Below are the code and all the weights of a small trained network. Each question names an input and a class and asks about switching units off, where a switched-off unit gives its printed mean instead of its output.

import numpy as np


def w(rows, s, z=0):
    codes = np.array(rows[::2]) - 128.0
    scale = np.full(codes.shape[1], s)
    scale[-1] = z or s
    return codes * scale


def f(y):
    return y / 2 * (1 + np.tanh(0.7978845608 * (y + 0.044715 * y**3)))


def log_softmax(a):
    a = a - a.max(-1, keepdims=True)
    return a - np.log(np.exp(a).sum(-1, keepdims=True))


def net(x, mask):
    res = np.array(x, float).reshape(1, 5) / 4 @ E
    y = f(res @ A[0][:, :-1].T + A[0][:, -1])
    res = res + np.where(mask, y, B[0][:, -1]) @ B[0][:, :-1]
    return log_softmax(res[-1] @ U[:, :-1].T + U[:, -1])


A, B = {}, {}
E = w([
[172,44,166,178,65,146,117],'x0',
[110,176,148,216,76,99,117],'x1',
[69,71,73,80,95,127,48],'x2',
[93,215,102,93,111,98,193],'x3',
[145,126,227,107,134,1,105],'x4',
],0.0098)
A[0] = w([
[121,220,136,38,60,101,243,186],'n0',
[171,231,120,156,141,211,166,173],'n1',
[190,103,124,242,55,143,209,252],'n2',
[220,110,219,41,169,127,15,196],'n3',
[65,135,113,118,136,48,1,199],'n4',
[183,64,109,170,90,181,59,159],'n5',
],0.0066,0.0043)
B[0] = w([
[152,181,184,59,185,142,105,229],'n0',
[127,121,201,108,255,203,160,208],'n1',
[222,188,164,98,109,182,98,254],'n2',
[99,27,126,107,71,49,64,235],'n3',
[129,71,73,116,176,71,92,237],'n4',
[176,172,111,88,41,154,55,228],'n5',
],0.0098,0.0071)
U = w([
[1,73,80,44,157,69,80,185],'0',
[143,181,168,177,133,142,101,196],'1',
[92,155,106,206,68,112,165,4],'2',
[128,111,202,83,221,206,158,84],'3',
[40,124,134,194,91,117,221,19],'4',
[198,113,145,121,33,159,62,194],'5',
[86,123,78,194,72,95,239,13],'6',
[72,130,129,96,52,171,189,117],'7',
],0.0081,0.0042)

Each question gives the input, the list of numbers given to net, and the class t.
The units are the neurons (one row each of A and B). Each row of codes is followed by its name. A weight is (code - 128) times the scale printed after its matrix; where a second scale follows, it is the last column's (A, B and U).
mask holds one flag per neuron, in row order. A switched-off neuron (its flag False) gives its mean, the last column of its row in B, instead of its output. The means were averaged over made-up inputs and are rounded, as every weight is.
A unit's drop is (log p(t) with every unit on - log p(t) with that unit switched off) / (log p(t) with every unit on - log p(t) with every unit switched off).
The circuit of an input: a set's keep is (log p(t) with only the set's units on - log p(t) with every unit switched off) / (log p(t) with every unit on - log p(t) with every unit switched off). Starting from all 6 units, units are removed one at a time, each time the one whose removal leaves the highest keep (on an exact tie, the one counted first), for as long as the keep stays at least 0.8.
circuit, biggest first: the units of the circuit, biggest drop first
top k neurons: the k neurons with the biggest drops, biggest first
drop when u is switched off: that unit's drop, to one decimal
input [-1,-5,-4,1,8], class 0: top neuron -> n3
input [-6,2,1,2,-4], class 3: top 2 neurons -> n1; n3
input [8,-8,-1,8,7], class 0: circuit, biggest first -> n3; n2
input [2,-4,-1,1,5], class 0: circuit, biggest first -> n2; n3
input [-6,2,-2,7,8], class 3: top 3 neurons -> n0; n3; n5
input [2,3,1,-2,7], class 0: top 2 neurons -> n4; n3
input [-8,2,0,-4,-6], class 3: top 2 neurons -> n1; n3
input [4,-8,3,2,-6], class 7: top 3 neurons -> n2; n4; n3
input [-4,-8,-1,-7,-3], class 0: circuit, biggest first -> n2; n3
input [-5,-3,-1,-7,2], class 0: top 2 neurons -> n2; n3
input [-1,-3,-8,-6,7], class 5: top 2 neurons -> n3; n4
input [3,5,-8,1,-7], class 3: drop when n1 is switched off -> 1.0
input [4,-2,-8,8,6], class 3: drop when n0 is switched off -> 0.3
input [3,-7,-7,-6,3], class 5: drop when n5 is switched off -> 0.0
input [1,7,8,-7,7], class 0: circuit, biggest first -> n4
